Below are the code and all the weights of a small trained network. Each question names an input and a class and asks about switching units off, where a switched-off unit gives its printed mean instead of its output.

import numpy as np


def w(rows, s, z=0):
    codes = np.array(rows[::2]) - 128.0
    scale = np.full(codes.shape[1], s)
    scale[-1] = z or s
    return codes * scale


def f(y):
    return y / 2 * (1 + np.tanh(0.7978845608 * (y + 0.044715 * y**3)))


def log_softmax(a):
    a = a - a.max(-1, keepdims=True)
    return a - np.log(np.exp(a).sum(-1, keepdims=True))


def net(x, mask):
    res = np.array(x, float).reshape(1, 5) / 4 @ E
    y = f(res @ A[0][:, :-1].T + A[0][:, -1])
    res = res + np.where(mask, y, B[0][:, -1]) @ B[0][:, :-1]
    return log_softmax(res[-1] @ U[:, :-1].T + U[:, -1])


A, B = {}, {}
E = w([
[126,127,125],'x0',
[129,127,127],'x1',
[130,128,129],'x2',
[3,122,65],'x3',
[136,236,144],'x4',
],0.006)
A[0] = w([
[205,125,175,42],'n1',
[185,123,163,65],'n2',
[119,196,126,32],'n3',
[167,122,110,1],'n4',
[121,79,127,200],'n5',
[44,145,146,86],'n6',
[124,123,133,18],'n7',
[215,143,159,73],'n8',
[120,252,142,70],'n9',
[124,31,132,21],'n10',
[5,149,143,40],'n11',
[72,134,138,26],'n12',
],0.011,0.0063)
B[0] = w([
[109,133,71,159],'n1',
[107,127,87,138],'n2',
[143,75,147,102],'n3',
[114,82,96,78],'n4',
[218,134,154,252],'n5',
[126,137,87,154],'n6',
[118,71,111,72],'n7',
[151,140,70,185],'n8',
[253,63,178,187],'n9',
[177,74,140,125],'n10',
[176,141,60,180],'n11',
[111,108,93,94],'n12',
],0.038,0.003)
U = w([
[161,128,57,72],'0',
[165,157,147,203],'1',
[166,151,142,210],'2',
[165,12,143,164],'3',
[163,171,146,134],'4',
[63,115,172,100],'5',
[8,55,120,2],'6',
],0.015,0.0073)

Each question gives the input, the list of numbers given to net, and the class t.
The units are the neurons (one row each of A and B). Each row of codes is followed by its name. A weight is (code - 128) times the scale printed after its matrix; where a second scale follows, it is the last column's (A, B and U).
mask holds one flag per neuron, in row order. A switched-off neuron (its flag False) gives its mean, the last column of its row in B, instead of its output. The means were averaged over made-up inputs and are rounded, as every weight is.
A unit's drop is (log p(t) with every unit on - log p(t) with that unit switched off) / (log p(t) with every unit on - log p(t) with every unit switched off).
The circuit of an input: a set's keep is (log p(t) with only the set's units on - log p(t) with every unit switched off) / (log p(t) with every unit on - log p(t) with every unit switched off). Starting from all 12 units, units are removed one at a time, each time the one whose removal leaves the highest keep (on an exact tie, the one counted first), for as long as the keep stays at least 0.8.
circuit, biggest first: the units of the circuit, biggest drop first
unit that matters most: the unit with the biggest drop
top k neurons: the k neurons with the biggest drops, biggest first
drop when u is switched off: that unit's drop, to one decimal
input [3,-3,-3,-8,7], class 0: unit that matters most -> n8
input [-1,5,5,7,-1], class 0: top 3 neurons -> n11; n6; n9
input [-5,7,-8,-8,-1], class 0: top 2 neurons -> n8; n1
input [-4,-4,6,-7,-1], class 0: circuit, biggest first -> n8; n1
input [1,2,-7,-8,2], class 0: top 2 neurons -> n8; n1
input [-3,-6,-4,7,-4], class 0: top 4 neurons -> n11; n6; n9; n12
input [0,5,8,8,-7], class 0: top 3 neurons -> n11; n6; n9
input [5,-5,-5,7,8], class 3: top 3 neurons -> n9; n3; n8
input [-2,-4,-5,1,7], class 3: top 2 neurons -> n9; n3
input [1,5,-1,-7,3], class 0: circuit, biggest first -> n8; n1
input [-2,1,6,-6,8], class 3: drop when n3 is switched off -> 0.1
input [-4,5,-7,8,-3], class 0: drop when n11 is switched off -> 0.6
input [6,2,-5,7,4], class 0: drop when n11 is switched off -> 0.8
input [-4,1,8,3,8], class 3: drop when n9 is switched off -> 0.7
